Below are the code and all the weights of a small trained network. Each question names an input and a class and asks about switching units off, where a switched-off unit gives its printed mean instead of its output.

import numpy as np


def w(rows, s, z=0):
    codes = np.array(rows[::2]) - 128.0
    scale = np.full(codes.shape[1], s)
    scale[-1] = z or s
    return codes * scale


def f(y):
    return y / 2 * (1 + np.tanh(0.7978845608 * (y + 0.044715 * y**3)))


def log_softmax(a):
    a = a - a.max(-1, keepdims=True)
    return a - np.log(np.exp(a).sum(-1, keepdims=True))


def net(x, mask):
    res = np.array(x, float).reshape(1, 5) / 4 @ E
    y = f(res @ A[0][:, :-1].T + A[0][:, -1])
    res = res + np.where(mask, y, B[0][:, -1]) @ B[0][:, :-1]
    return log_softmax(res[-1] @ U[:, :-1].T + U[:, -1])


A, B = {}, {}
E = w([
[198,78,86,179,54,90],'x0',
[133,39,114,150,233,53],'x1',
[150,54,232,131,125,191],'x2',
[127,128,128,128,128,127],'x3',
[191,104,105,2,129,118],'x4',
],0.013)
A[0] = w([
[128,92,134,165,173,100,109],'N0',
[115,192,160,80,218,148,43],'N1',
[120,174,144,104,41,188,79],'N2',
[103,120,146,116,106,98,126],'N3',
[154,92,129,42,127,139,52],'N4',
[183,96,119,44,83,86,136],'N5',
[175,105,113,108,202,109,116],'N6',
[117,87,83,136,180,125,132],'N7',
[83,138,130,111,201,173,45],'N8',
[82,130,153,252,121,126,87],'N9',
[141,163,79,98,147,113,80],'N10',
[117,143,133,168,128,136,162],'N11',
[93,163,80,139,111,54,107],'N12',
[105,150,157,121,176,148,38],'N13',
[92,127,109,116,168,185,32],'N14',
[122,107,154,157,161,82,68],'N15',
[120,90,146,127,182,73,103],'N16',
[88,161,68,156,132,77,7],'N17',
[162,108,189,141,145,182,42],'N18',
[141,52,200,132,119,166,90],'N19',
[211,74,88,198,68,114,2],'N20',
[146,79,186,144,118,152,108],'N21',
],0.016,0.0045)
B[0] = w([
[165,195,150,119,72,123,202],'N0',
[87,59,141,161,121,64,225],'N1',
[157,198,179,137,55,139,222],'N2',
[135,114,124,117,119,135,128],'N3',
[172,107,169,89,191,170,205],'N4',
[127,108,190,72,186,129,229],'N5',
[156,194,160,109,106,104,212],'N6',
[146,169,132,145,94,150,200],'N7',
[87,79,151,162,112,78,202],'N8',
[207,111,222,28,238,143,252],'N9',
[94,154,79,151,172,177,180],'N10',
[147,131,160,131,152,145,170],'N11',
[104,126,59,136,148,158,217],'N12',
[135,89,121,171,122,99,177],'N13',
[125,104,125,136,122,59,164],'N14',
[147,177,152,111,92,116,185],'N15',
[148,181,135,97,55,127,216],'N16',
[111,116,55,133,128,202,207],'N17',
[128,123,49,127,123,148,193],'N18',
[100,154,25,153,145,174,225],'N19',
[40,36,168,205,99,58,238],'N20',
[91,144,11,124,138,143,199],'N21',
],0.012,0.017)
U = w([
[158,119,188,90,249,132,252],'0',
[144,212,165,133,32,124,65],'1',
[98,141,24,146,180,155,128],'2',
[79,42,163,181,116,51,33],'3',
],0.017,0.0034)

Each question gives the input, the list of numbers given to net, and the class t.
The units are the neurons (one row each of A and B). Each row of codes is followed by its name. A weight is (code - 128) times the scale printed after its matrix; where a second scale follows, it is the last column's (A, B and U).
mask holds one flag per neuron, in row order. A switched-off neuron (its flag False) gives its mean, the last column of its row in B, instead of its output. The means were averaged over made-up inputs and are rounded, as every weight is.
A unit's drop is (log p(t) with every unit on - log p(t) with that unit switched off) / (log p(t) with every unit on - log p(t) with every unit switched off).
The circuit of an input: a set's keep is (log p(t) with only the set's units on - log p(t) with every unit switched off) / (log p(t) with every unit on - log p(t) with every unit switched off). Starting from the 12 units with the biggest drops (on a tie, the unit counted first), units are removed one at a time, each time the one whose removal leaves the highest keep (on an exact tie, the one counted first), for as long as the keep stays at least 0.8.
circuit, biggest first: the units of the circuit, biggest drop first
k most important neurons: the k neurons with the biggest drops, biggest first
drop of u: that unit's drop, to one decimal
input [-5,-5,-7,6,8], class 0: circuit, biggest first -> (N5)
input [-7,2,-6,2,2], class 3: 3 most important neurons -> (N1; N8; N19)
input [-6,5,4,-8,-1], class 3: 4 most important neurons -> (N1; N8; N2; N13)
input [-6,7,0,-3,-2], class 1: 3 most important neurons -> (N16; N20; N0)
input [0,7,8,-3,5], class 2: 4 most important neurons -> (N19; N21; N2; N18)
input [7,-5,6,4,-6], class 3: 2 most important neurons -> (N20; N4)
input [-7,-3,7,2,5], class 2: 2 most important neurons -> (N19; N20)
input [6,8,-8,-7,-2], class 1: 2 most important neurons -> (N0; N16)
input [1,-6,-7,-2,-2], class 2: 3 most important neurons -> (N12; N17; N16)
input [8,5,-7,1,5], class 3: 3 most important neurons -> (N20; N19; N5)
input [-7,-6,-8,-4,-6], class 2: 2 most important neurons -> (N17; N20)
input [-2,-4,-6,2,6], class 0: 2 most important neurons -> (N5; N19)
input [7,-4,-8,5,-8], class 0: 3 most important neurons -> (N9; N19; N21)
input [5,1,-2,-4,3], class 3: circuit, biggest first -> (N20)
input [-8,7,-5,8,0], class 3: 2 most important neurons -> (N1; N8)
input [-4,-4,4,-4,-8], class 0: drop of N9 -> 2.5
input [2,7,5,3,5], class 1: drop of N9 -> 0.2
input [-8,8,-1,5,6], class 1: drop of N7 -> 0.3
